Below is a small trained network, with its code and all its weights. Each question gives an input and a class and asks what happens when units are switched off, that is, made to give their printed mean instead of their output.

import numpy as np


def w(rows, s, z=0):
    codes = np.array(rows[::2]) - 128.0
    scale = np.full(codes.shape[1], s)
    scale[-1] = z or s
    return codes * scale


def f(y):
    return np.maximum(y, 0)


def log_softmax(a):
    a = a - a.max(-1, keepdims=True)
    return a - np.log(np.exp(a).sum(-1, keepdims=True))


def net(x, mask):
    res = np.array(x, float).reshape(1, 6) / 4 @ E
    y = f(res @ A[0][:, :-1].T + A[0][:, -1])
    res = res + np.where(mask, y, B[0][:, -1]) @ B[0][:, :-1]
    return log_softmax(res[-1] @ U[:, :-1].T + U[:, -1])


A, B = {}, {}
E = w([
[69,69,76,170,68],'x0',
[127,129,130,127,129],'x1',
[62,118,143,208,235],'x2',
[127,128,129,128,131],'x3',
[76,90,44,26,202],'x4',
[63,254,27,141,104],'x5',
],0.0082)
A[0] = w([
[105,178,127,139,143,61],'neuron 0',
[114,100,71,40,177,203],'neuron 1',
[119,202,108,152,118,53],'neuron 2',
[112,111,114,102,124,252],'neuron 3',
[188,204,176,141,168,100],'neuron 4',
[116,179,112,112,104,59],'neuron 5',
[151,60,121,105,165,159],'neuron 6',
[138,113,130,200,69,102],'neuron 7',
[153,173,182,154,90,89],'neuron 8',
[132,29,234,100,122,8],'neuron 9',
[159,95,151,147,137,67],'neuron 10',
[183,150,134,81,27,101],'neuron 11',
[80,92,135,64,155,23],'neuron 12',
[60,197,130,123,101,51],'neuron 13',
[118,129,123,239,228,30],'neuron 14',
[170,192,148,104,191,255],'neuron 15',
[165,157,198,248,63,5],'neuron 16',
[94,67,95,190,87,205],'neuron 17',
[167,125,109,63,71,42],'neuron 18',
[164,137,153,159,133,35],'neuron 19',
[120,169,125,112,118,158],'neuron 20',
[63,188,107,114,123,154],'neuron 21',
[161,79,177,159,92,106],'neuron 22',
],0.012,0.006)
B[0] = w([
[144,135,71,132,179,153],'neuron 0',
[84,223,235,153,117,254],'neuron 1',
[150,89,47,62,122,174],'neuron 2',
[151,168,143,167,133,210],'neuron 3',
[88,123,182,137,78,206],'neuron 4',
[148,124,105,85,147,161],'neuron 5',
[164,175,95,120,111,204],'neuron 6',
[103,164,162,128,121,193],'neuron 7',
[111,202,139,122,141,198],'neuron 8',
[164,124,41,57,130,229],'neuron 9',
[152,120,55,119,140,162],'neuron 10',
[72,57,120,209,206,235],'neuron 11',
[107,201,103,79,133,166],'neuron 12',
[144,100,71,72,131,176],'neuron 13',
[95,20,118,121,198,201],'neuron 14',
[129,44,143,186,2,244],'neuron 15',
[89,225,155,76,161,240],'neuron 16',
[130,95,151,159,23,223],'neuron 17',
[66,20,141,145,226,184],'neuron 18',
[103,131,102,95,122,151],'neuron 19',
[167,120,136,130,134,173],'neuron 20',
[191,143,84,109,128,208],'neuron 21',
[143,156,88,126,122,209],'neuron 22',
],0.0095,0.0094)
U = w([
[55,222,155,51,155,54],'0',
[50,45,121,110,241,96],'1',
[207,137,57,20,124,60],'2',
[140,136,138,124,101,255],'3',
[118,104,152,121,7,93],'4',
[152,139,137,133,105,249],'5',
],0.011,0.0092)

Each question gives the input, the list of numbers given to net, and the class t.
The units are the neurons (one row each of A and B). Each row of codes is followed by its name. A weight is (code - 128) times the scale printed after its matrix; where a second scale follows, it is the last column's (A, B and U).
mask holds one flag per neuron, in row order. A switched-off neuron (its flag False) gives its mean, the last column of its row in B, instead of its output. The means were averaged over made-up inputs and are rounded, as every weight is.
A unit's drop is (log p(t) with every unit on - log p(t) with that unit switched off) / (log p(t) with every unit on - log p(t) with every unit switched off).
The circuit of an input: a set's keep is (log p(t) with only the set's units on - log p(t) with every unit switched off) / (log p(t) with every unit on - log p(t) with every unit switched off). Starting from the 12 units with the biggest drops (on a tie, the unit counted first), units are removed one at a time, each time the one whose removal leaves the highest keep (on an exact tie, the one counted first), for as long as the keep stays at least 0.8.
circuit, biggest first: the units of the circuit, biggest drop first
unit that matters most: the unit with the biggest drop
top k neurons: the k neurons with the biggest drops, biggest first
drop of u: that unit's drop, to one decimal
input [6,-7,-7,2,-5,2], class 1: top 4 neurons	(neuron 11; neuron 18; neuron 15; neuron 1)
input [4,0,8,-6,-6,-3], class 1: top 2 neurons	(neuron 14; neuron 1)
input [-6,-3,-6,5,4,3], class 1: unit that matters most	neuron 18
input [6,1,-7,-6,0,5], class 1: top 3 neurons	(neuron 11; neuron 18; neuron 15)
input [-4,3,-3,3,-7,5], class 0: top 3 neurons	(neuron 16; neuron 8; neuron 17)
input [3,-2,-5,-1,-7,3], class 0: top 2 neurons	(neuron 16; neuron 15)
input [-7,2,5,2,-4,1], class 4: top 3 neurons	(neuron 15; neuron 4; neuron 11)
input [4,1,3,7,6,-6], class 3: circuit, biggest first	(neuron 1; neuron 17)
input [-2,0,1,2,-6,2], class 0: top 3 neurons	(neuron 16; neuron 8; neuron 17)
input [-2,4,7,7,-3,8], class 2: circuit, biggest first	(neuron 21; neuron 2)
input [-5,-8,-8,-6,-7,-5], class 1: top 3 neurons	(neuron 11; neuron 18; neuron 1)
input [-7,2,-7,6,8,-8], class 0: top 2 neurons	(neuron 1; neuron 12)
input [-5,7,3,5,6,-6], class 5: circuit, biggest first	(neuron 15; neuron 1)
input [0,-2,-4,-3,3,6], class 2: top 2 neurons	(neuron 21; neuron 13)
input [4,-3,5,-8,-8,7], class 0: circuit, biggest first	(neuron 16)
input [6,-3,-1,4,2,-7], class 2: top 2 neurons	(neuron 9; neuron 15)
input [7,3,-6,7,-8,-1], class 0: drop of neuron 7	0.1
input [6,0,3,-4,2,3], class 4: drop of neuron 18	0.1
input [7,1,-8,-2,-3,-2], class 1: drop of neuron 18	0.3
input [8,-8,1,4,7,3], class 4: unit that matters most	neuron 17
